Below are the code and all the weights of a small trained network. Each question names an input and a target symbol and asks about switching units off, where a switched-off unit gives its printed mean instead of its output.

import numpy as np


def w(rows, s, z=0):
    codes = np.array(rows[::2]) - 128.0
    scale = np.full(codes.shape[1], s)
    scale[-1] = z or s
    return codes * scale


def norm(h):
    return h / np.sqrt((h * h).mean(-1, keepdims=True) + 1e-5)


def f(y):
    return y / 2 * (1 + np.tanh(0.7978845608 * (y + 0.044715 * y**3)))


def softmax(a):
    e = np.exp(a - a.max(-1, keepdims=True))
    return e / e.sum(-1, keepdims=True)


def log_softmax(a):
    a = a - a.max(-1, keepdims=True)
    return a - np.log(np.exp(a).sum(-1, keepdims=True))


def net(x, mask):
    ids = ['γεθλξπσψ'.index(c) for c in x.split()]
    T = len(ids)
    res = E[ids] + P[:T]
    u = 0
    for l in range(2):
        r = norm(res)
        for j in range(2):
            rows = slice(4 * j, 4 * j + 4)
            q, k, v = (r @ M[l][rows].T for M in (Q, K, V))
            z = softmax(np.where(np.tri(T) > 0, q @ k.T / 4**0.5, -1e9)) @ v
            o = O[l][rows]
            res = res + np.where(mask[u + j], z, o[:, -1]) @ o[:, :-1]
        u += 2
        y = f(norm(res) @ A[l][:, :-1].T + A[l][:, -1])
        res = res + np.where(mask[u : u + 4], y, B[l][:, -1]) @ B[l][:, :-1]
        u += 4
    return log_softmax(norm(res)[-1] @ U[:, :-1].T + U[:, -1])


Q, K, V, O, A, B = {}, {}, {}, {}, {}, {}
E = w([
[110,71,194,133,122,123,145],'γ',
[188,148,50,202,222,3,132],'ε',
[184,160,102,152,76,122,144],'θ',
[127,127,157,101,162,126,111],'λ',
[170,138,63,109,114,129,161],'ξ',
[110,151,208,128,139,106,138],'π',
[73,153,125,94,15,168,57],'σ',
[133,106,104,127,103,111,184],'ψ',
],0.019)
P = w([
[54,147,53,163,179,143,75],'0',
[142,174,19,122,78,74,79],'1',
[190,158,85,104,141,97,125],'2',
[200,147,139,82,144,112,138],'3',
[195,144,176,30,143,151,140],'4',
[154,102,165,2,130,133,109],'5',
],0.0091)
Q[0] = w([
[87,144,98,77,48,97,129],'0.h1',
[117,126,177,130,136,115,135],'0.h1',
[111,127,146,119,194,117,108],'0.h1',
[132,100,249,136,166,115,124],'0.h1',
[182,139,187,102,100,116,120],'0.h2',
[120,182,59,197,126,45,137],'0.h2',
[164,154,110,81,216,154,140],'0.h2',
[195,171,87,106,109,115,220],'0.h2',
],0.013)
K[0] = w([
[60,128,166,206,189,255,41],'0.h1',
[157,117,164,18,71,189,87],'0.h1',
[157,108,138,117,85,125,163],'0.h1',
[186,124,163,17,36,160,184],'0.h1',
[208,96,87,35,72,118,144],'0.h2',
[61,80,57,228,179,103,82],'0.h2',
[115,121,178,165,124,73,191],'0.h2',
[244,85,101,238,111,34,123],'0.h2',
],0.0089)
V[0] = w([
[107,141,96,136,144,222,80],'0.h1',
[196,124,169,88,86,126,58],'0.h1',
[150,91,148,18,107,109,133],'0.h1',
[179,144,52,113,69,86,199],'0.h1',
[128,98,63,47,149,110,78],'0.h2',
[81,255,190,121,134,105,151],'0.h2',
[152,146,94,196,91,152,173],'0.h2',
[149,120,120,96,141,235,54],'0.h2',
],0.0091)
O[0] = w([
[159,70,123,219,154,187,107,127],'0.h1',
[166,139,119,69,150,184,74,88],'0.h1',
[87,110,147,90,151,150,132,44],'0.h1',
[50,99,140,111,68,129,94,216],'0.h1',
[185,162,208,99,203,205,241,163],'0.h2',
[87,131,62,255,75,110,217,93],'0.h2',
[115,98,64,86,129,190,60,253],'0.h2',
[190,114,108,120,182,100,173,48],'0.h2',
],0.0084,0.0049)
A[0] = w([
[185,148,186,127,81,87,32,6],'0.n1',
[197,76,146,30,100,155,145,30],'0.n2',
[111,254,69,133,145,221,129,178],'0.n3',
[128,91,118,77,79,143,128,104],'0.n4',
],0.0049,0.0023)
B[0] = w([
[74,117,34,77,169,132,177,162],'0.n1',
[41,255,91,206,86,140,56,225],'0.n2',
[78,115,174,155,162,61,141,253],'0.n3',
[147,165,48,225,19,105,166,218],'0.n4',
],0.0088,0.0018)
Q[1] = w([
[120,194,194,101,120,75,116],'1.h1',
[193,133,56,155,66,122,173],'1.h1',
[86,85,199,164,221,2,115],'1.h1',
[158,101,245,81,100,157,196],'1.h1',
[139,142,23,145,79,234,178],'1.h2',
[25,116,156,146,226,159,140],'1.h2',
[101,106,163,87,151,159,186],'1.h2',
[171,175,50,102,171,46,74],'1.h2',
],0.0096)
K[1] = w([
[148,113,146,115,82,138,149],'1.h1',
[60,95,132,243,183,142,165],'1.h1',
[149,201,129,8,79,69,150],'1.h1',
[144,57,156,85,140,195,158],'1.h1',
[73,72,142,161,136,195,151],'1.h2',
[128,118,173,83,112,105,120],'1.h2',
[115,92,168,72,98,86,166],'1.h2',
[170,171,141,198,74,110,123],'1.h2',
],0.012)
V[1] = w([
[2,123,103,103,81,120,190],'1.h1',
[158,87,145,154,139,54,24],'1.h1',
[34,22,180,142,215,103,133],'1.h1',
[237,52,198,15,30,167,150],'1.h1',
[86,139,6,89,215,117,194],'1.h2',
[174,175,171,130,31,113,191],'1.h2',
[94,129,139,121,75,146,200],'1.h2',
[120,108,131,166,167,158,115],'1.h2',
],0.0078)
O[1] = w([
[136,159,156,171,151,127,198,138],'1.h1',
[93,41,130,91,152,91,71,184],'1.h1',
[26,201,188,148,206,78,103,130],'1.h1',
[126,154,2,165,134,121,141,3],'1.h1',
[128,186,63,71,82,93,252,155],'1.h2',
[205,31,150,176,162,90,104,97],'1.h2',
[156,94,214,162,96,69,148,91],'1.h2',
[136,200,166,110,209,163,151,134],'1.h2',
],0.0095,0.0052)
A[1] = w([
[122,143,194,99,125,177,129,170],'1.n1',
[199,122,104,168,169,190,108,61],'1.n2',
[129,41,53,134,33,205,102,39],'1.n3',
[158,110,106,89,228,7,67,6],'1.n4',
],0.011,0.0019)
B[1] = w([
[143,69,103,167,126,195,132,157],'1.n1',
[40,2,56,108,88,137,212,137],'1.n2',
[221,177,89,142,86,80,94,249],'1.n3',
[122,135,134,93,236,68,100,205],'1.n4',
],0.013,0.011)
U = w([
[101,172,150,118,199,92,67,165],'γ',
[66,66,169,65,68,123,108,2],'ε',
[175,164,83,149,85,136,65,123],'θ',
[96,50,41,137,149,149,191,171],'λ',
[78,210,82,97,122,159,191,127],'ξ',
[231,91,143,140,182,161,208,66],'π',
[114,131,126,154,162,247,88,181],'σ',
[78,125,141,236,108,74,167,122],'ψ',
],0.013,0.0031)

Each question gives the input, a string of symbols that net reads in full, and the target symbol t.
The units are the heads (4 rows each of Q, K, V and O) and the neurons (one row each of A and B). Each row of codes is followed by its name. A weight is (code - 128) times the scale printed after its matrix; where a second scale follows, it is the last column's (O, A, B and U).
mask holds one flag per unit, layer by layer, with each layer's heads first. A switched-off unit (its flag False) gives its mean, the last column of its rows in O or B, instead of its output. The means were averaged over made-up inputs and are rounded, as every weight is.
A unit's drop is (log p(t) with every unit on - log p(t) with that unit switched off) / (log p(t) with every unit on - log p(t) with every unit switched off).
The circuit of an input: a set's keep is (log p(t) with only the set's units on - log p(t) with every unit switched off) / (log p(t) with every unit on - log p(t) with every unit switched off). Starting from all 12 units, units are removed one at a time, each time the one whose removal leaves the highest keep (on an exact tie, the one counted first), for as long as the keep stays at least 0.8.
circuit, biggest first: the units of the circuit, biggest drop first
most important unit: the unit with the biggest drop
top k neurons: the k neurons with the biggest drops, biggest first
top k neurons in layer l: the k neurons of layer l with the biggest drops, biggest first
which heads matter: for each layer, one digit per head in row order, 1 if its drop is at least 0.15 and else 0, layers parted by /
input γ θ λ, target θ: which heads matter => 10 / 10
input ψ γ ξ, target ψ: circuit, biggest first => (0.h1; 1.h1)
input λ σ γ ε θ ψ, target λ: circuit, biggest first => (0.h1; 1.n2)
input γ ε γ θ ξ ψ, target γ: circuit, biggest first => (1.h1)
input ε ψ θ γ θ, target ε: circuit, biggest first => (1.h1; 1.n3)
input λ θ ξ γ θ, target λ: circuit, biggest first => (0.h1; 1.n2)
input γ ξ γ, target σ: which heads matter => 11 / 01
input π ε γ λ ξ θ, target π: which heads matter => 11 / 00
input ξ θ θ θ θ σ, target ξ: circuit, biggest first => (0.h2; 1.h2; 0.h1)
input ξ θ σ, target ξ: circuit, biggest first => (0.h2; 1.h2)
input σ γ π π, target ψ: which heads matter => 01 / 11
input θ θ γ λ γ, target π: top 3 neurons in layer 1 => (1.n3; 1.n4; 1.n1)
input γ π σ γ, target λ: top 2 neurons in layer 0 => (0.n3; 0.n2)
input π π θ, target π: which heads matter => 11 / 10
input γ ε θ ξ π, target σ: most important unit => 0.h1
input θ γ θ θ γ γ, target γ: circuit, biggest first => (1.h2; 1.h1; 0.h1)
input λ γ θ γ θ ξ, target λ: which heads matter => 11 / 00
input γ θ λ π, target π: circuit, biggest first => (0.h2; 1.h1; 0.n2)
input ξ ε ξ θ, target ξ: which heads matter => 10 / 01
input ψ λ θ γ ξ, target ψ: which heads matter => 10 / 11
input γ ε θ θ γ, target θ: circuit, biggest first => (1.h1; 0.n2)
input θ θ γ γ λ γ, target π: circuit, biggest first => (0.h2)
input θ ξ θ θ γ, target θ: which heads matter => 00 / 10
input γ θ ε γ, target ξ: top 2 neurons in layer 1 => (1.n3; 1.n4)
input θ ε ψ γ, target ε: top 2 neurons => (1.n3; 1.n4)
input ξ π ε ξ γ, target σ: top 2 neurons => (0.n2; 1.n3)
input ψ ε ξ π, target σ: most important unit => 0.h2
input λ ξ π γ π θ, target λ: which heads matter => 11 / 00
input ξ ξ θ ε θ, target ξ: circuit, biggest first => (0.h1; 1.h2; 0.h2)
input θ γ π ξ ε π, target ξ: which heads matter => 10 / 10
